Below is a small trained network, with its code and all its weights. Each question gives an input and a class and asks what happens when units are switched off, that is, made to give their printed mean instead of their output.

import numpy as np


def w(rows, s, z=0):
    codes = np.array(rows[::2]) - 128.0
    scale = np.full(codes.shape[1], s)
    scale[-1] = z or s
    return codes * scale


def norm(h):
    return h / np.sqrt((h * h).mean(-1, keepdims=True) + 1e-5)


def f(y):
    return np.maximum(y, 0)


def log_softmax(a):
    a = a - a.max(-1, keepdims=True)
    return a - np.log(np.exp(a).sum(-1, keepdims=True))


def net(x, mask):
    res = np.array(x, float).reshape(1, 5) / 4 @ E
    u = 0
    for l in range(3):
        y = f(norm(res) @ A[l][:, :-1].T + A[l][:, -1])
        res = res + np.where(mask[u : u + 3], y, B[l][:, -1]) @ B[l][:, :-1]
        u += 3
    return log_softmax(norm(res)[-1] @ U[:, :-1].T + U[:, -1])


A, B = {}, {}
E = w([
[230,26,79],'x0',
[183,197,254],'x1',
[130,87,149],'x2',
[95,137,225],'x3',
[206,223,185],'x4',
],0.0081)
A[0] = w([
[117,101,251,129],'0.n0',
[211,125,212,204],'0.n1',
[150,46,149,2],'0.n2',
],0.03,0.0026)
B[0] = w([
[114,161,151,248],'0.n0',
[117,166,253,254],'0.n1',
[159,126,78,190],'0.n2',
],0.032,0.014)
A[1] = w([
[103,253,215,174],'1.n0',
[81,127,248,27],'1.n1',
[8,114,210,5],'1.n2',
],0.023,0.0025)
B[1] = w([
[227,247,22,251],'1.n0',
[119,170,199,208],'1.n1',
[59,78,248,188],'1.n2',
],0.016,0.026)
A[2] = w([
[171,254,143,32],'2.n0',
[117,154,172,4],'2.n1',
[148,102,154,49],'2.n2',
],0.023,0.0034)
B[2] = w([
[227,247,45,250],'2.n0',
[220,78,212,161],'2.n1',
[183,74,167,129],'2.n2',
],0.014,0.021)
U = w([
[164,52,40,175],'0',
[6,81,166,2],'1',
[180,253,194,194],'2',
],0.014,0.0076)

Each question gives the input, the list of numbers given to net, and the class t.
The units are the neurons (one row each of A and B). Each row of codes is followed by its name. A weight is (code - 128) times the scale printed after its matrix; where a second scale follows, it is the last column's (A, B and U).
mask holds one flag per neuron, layer by layer. A switched-off neuron (its flag False) gives its mean, the last column of its row in B, instead of its output. The means were averaged over made-up inputs and are rounded, as every weight is.
A unit's drop is (log p(t) with every unit on - log p(t) with that unit switched off) / (log p(t) with every unit on - log p(t) with every unit switched off).
The circuit of an input: a set's keep is (log p(t) with only the set's units on - log p(t) with every unit switched off) / (log p(t) with every unit on - log p(t) with every unit switched off). Starting from all 9 units, units are removed one at a time, each time the one whose removal leaves the highest keep (on an exact tie, the one counted first), for as long as the keep stays at least 0.8.
units of the circuit, in order: the units of the circuit, biggest drop first
top k neurons: the k neurons with the biggest drops, biggest first
k most important neurons of layer l: the k neurons of layer l with the biggest drops, biggest first
drop of u: that unit's drop, to one decimal
input [0,-3,0,-6,2], class 0: top 3 neurons -> [0.n1, 1.n1, 0.n0]
input [-5,2,-5,-6,-7], class 1: units of the circuit, in order -> [0.n1, 0.n0, 2.n0, 1.n0]
input [-6,-5,8,-7,-4], class 1: top 4 neurons -> [0.n1, 1.n0, 2.n0, 0.n2]
input [-1,-4,-1,-7,-1], class 0: units of the circuit, in order -> [0.n1, 1.n1, 0.n0, 1.n0]
input [-1,-2,-7,-2,-2], class 0: 2 most important neurons of layer 1 -> [1.n1, 1.n2]
input [-2,-6,-8,1,-5], class 1: units of the circuit, in order -> [0.n1, 1.n0, 2.n0]
input [0,-3,7,-5,3], class 0: top 3 neurons -> [0.n1, 1.n1, 0.n0]
input [-5,-7,-8,0,0], class 1: units of the circuit, in order -> [0.n1, 0.n0, 1.n0, 2.n0]
input [-6,-5,1,-3,-6], class 1: top 2 neurons -> [0.n1, 1.n0]
input [-1,-6,0,5,-5], class 0: top 4 neurons -> [0.n1, 0.n0, 1.n1, 1.n2]
input [3,-2,-7,-7,-2], class 0: top 4 neurons -> [0.n1, 1.n1, 0.n0, 1.n0]
input [1,-6,4,3,1], class 0: drop of 1.n1 -> 0.1
input [0,-7,1,0,-1], class 0: drop of 1.n2 -> 0.2
input [6,-1,-5,-2,-3], class 0: drop of 0.n1 -> 0.6
